Here is a tiny trained network, its code and every weight. The questions are about switching its units off for an input and a target symbol, where a switched-off unit gives its printed mean instead of its output.

import numpy as np


def w(rows, s, z=0):
    codes = np.array(rows[::2]) - 128.0
    scale = np.full(codes.shape[1], s)
    scale[-1] = z or s
    return codes * scale


def f(y):
    return np.maximum(y, 0)


def softmax(a):
    e = np.exp(a - a.max(-1, keepdims=True))
    return e / e.sum(-1, keepdims=True)


def log_softmax(a):
    a = a - a.max(-1, keepdims=True)
    return a - np.log(np.exp(a).sum(-1, keepdims=True))


def net(x, mask):
    ids = ['γδεηθμστ'.index(c) for c in x.split()]
    T = len(ids)
    res = E[ids] + P[:T]
    r = res
    for j in range(3):
        rows = slice(3 * j, 3 * j + 3)
        q, k, v = (r @ M[0][rows].T for M in (Q, K, V))
        z = softmax(np.where(np.tri(T) > 0, q @ k.T / 3**0.5, -1e9)) @ v
        o = O[0][rows]
        res = res + np.where(mask[j], z, o[:, -1]) @ o[:, :-1]
    y = f(res @ A[0][:, :-1].T + A[0][:, -1])
    res = res + np.where(mask[3:15], y, B[0][:, -1]) @ B[0][:, :-1]
    return log_softmax(res[-1] @ U[:, :-1].T + U[:, -1])


Q, K, V, O, A, B = {}, {}, {}, {}, {}, {}
E = w([
[185,178,94],'γ',
[160,177,85],'δ',
[189,199,102],'ε',
[184,5,234],'η',
[92,127,196],'θ',
[79,168,178],'μ',
[147,24,31],'σ',
[10,117,159],'τ',
],0.015)
P = w([
[235,138,70],'0',
[188,80,106],'1',
[161,79,124],'2',
[127,48,142],'3',
[70,43,140],'4',
[66,22,146],'5',
[81,1,154],'6',
],0.0065)
Q[0] = w([
[185,95,59],'h1',
[98,85,89],'h1',
[228,72,150],'h1',
[162,204,6],'h2',
[166,153,168],'h2',
[47,143,210],'h2',
[85,158,133],'h3',
[151,166,214],'h3',
[134,71,130],'h3',
],0.012)
K[0] = w([
[165,40,93],'h1',
[97,125,115],'h1',
[38,94,106],'h1',
[69,180,110],'h2',
[150,196,194],'h2',
[244,59,86],'h2',
[65,185,183],'h3',
[206,162,185],'h3',
[178,103,182],'h3',
],0.011)
V[0] = w([
[63,159,72],'h1',
[250,117,188],'h1',
[138,218,225],'h1',
[169,153,143],'h2',
[58,164,142],'h2',
[220,174,40],'h2',
[62,86,212],'h3',
[101,183,25],'h3',
[93,238,109],'h3',
],0.011)
O[0] = w([
[7,144,136,101],'h1',
[224,125,88,165],'h1',
[137,13,123,2],'h1',
[128,139,128,131],'h2',
[151,59,75,62],'h2',
[113,99,189,162],'h2',
[191,146,137,101],'h3',
[40,92,106,102],'h3',
[65,47,56,20],'h3',
],0.012,0.0099)
A[0] = w([
[130,141,150,112],'n1',
[138,154,5,119],'n2',
[172,164,137,156],'n3',
[86,134,96,124],'n4',
[124,125,151,255],'n5',
[138,133,46,84],'n6',
[118,63,96,134],'n7',
[149,60,128,109],'n8',
[137,71,138,208],'n9',
[128,138,189,91],'n10',
[138,152,120,126],'n11',
[111,93,105,114],'n12',
],0.017,0.0088)
B[0] = w([
[123,63,78,169],'n1',
[137,80,227,156],'n2',
[52,138,110,252],'n3',
[5,136,154,135],'n4',
[149,136,59,181],'n5',
[157,105,248,140],'n6',
[67,65,107,139],'n7',
[254,148,73,136],'n8',
[213,128,60,145],'n9',
[117,87,148,197],'n10',
[82,78,100,173],'n11',
[117,50,164,134],'n12',
],0.0079,0.027)
U = w([
[161,116,184,137],'γ',
[157,131,167,173],'δ',
[143,120,124,124],'ε',
[121,204,143,181],'η',
[194,179,127,115],'θ',
[134,110,93,187],'μ',
[121,123,245,2],'σ',
[87,99,130,35],'τ',
],0.013,0.004)

Each question gives the input, a string of symbols that net reads in full, and the target symbol t.
The units are the heads (3 rows each of Q, K, V and O) and the neurons (one row each of A and B). Each row of codes is followed by its name. A weight is (code - 128) times the scale printed after its matrix; where a second scale follows, it is the last column's (O, A, B and U).
mask holds one flag per unit, heads first, then neurons. A switched-off unit (its flag False) gives its mean, the last column of its rows in O or B, instead of its output. The means were averaged over made-up inputs and are rounded, as every weight is.
A unit's drop is (log p(t) with every unit on - log p(t) with that unit switched off) / (log p(t) with every unit on - log p(t) with every unit switched off).
The circuit of an input: a set's keep is (log p(t) with only the set's units on - log p(t) with every unit switched off) / (log p(t) with every unit on - log p(t) with every unit switched off). Starting from the 12 units with the biggest drops (on a tie, the unit counted first), units are removed one at a time, each time the one whose removal leaves the highest keep (on an exact tie, the one counted first), for as long as the keep stays at least 0.8.
units of the circuit, in order: the units of the circuit, biggest drop first
most important unit: the unit with the biggest drop
top k neurons: the k neurons with the biggest drops, biggest first
heads that matter: for each layer, one digit per head in row order, 1 if its drop is at least 0.15 and else 0, layers parted by /
drop when u is switched off: that unit's drop, to one decimal
input δ δ ε, target μ: units of the circuit, in order	h3
input μ δ δ τ, target μ: units of the circuit, in order	h3; h1; n9; n3
input γ θ ε σ τ δ, target σ: units of the circuit, in order	h2; n2; n6; h3
input σ ε μ ε σ η, target η: heads that matter	110
input μ ε τ, target μ: units of the circuit, in order	h1; h3; n9
input η η μ δ, target γ: units of the circuit, in order	h1; n2; h2
input γ θ η τ τ σ, target σ: units of the circuit, in order	h2; n2; n6
input θ ε δ ε δ, target μ: units of the circuit, in order	h1; h3
input μ σ μ σ η, target η: units of the circuit, in order	n3; h2; h3
input δ η δ η μ ε, target γ: top 2 neurons	n2; n6
input δ μ η ε η δ, target θ: units of the circuit, in order	h1; n10
input γ μ τ γ γ, target σ: units of the circuit, in order	h2; n2; h3; n6
input η μ δ μ τ σ δ, target σ: heads that matter	010
input σ τ γ τ ε, target σ: units of the circuit, in order	h2; n2; h3; n6
input ε δ δ, target μ: units of the circuit, in order	h3
input σ σ τ, target σ: top 2 neurons	n10; n3
input τ δ ε δ γ δ, target τ: top 2 neurons	n4; n7
input γ μ τ ε, target σ: drop when n6 is switched off	0.4
input ε γ ε, target μ: drop when h3 is switched off	0.6
input ε η δ γ, target θ: drop when h1 is switched off	1.6
input ε σ θ δ η ε η, target θ: most important unit	h2
input μ ε θ, target μ: drop when h3 is switched off	0.5
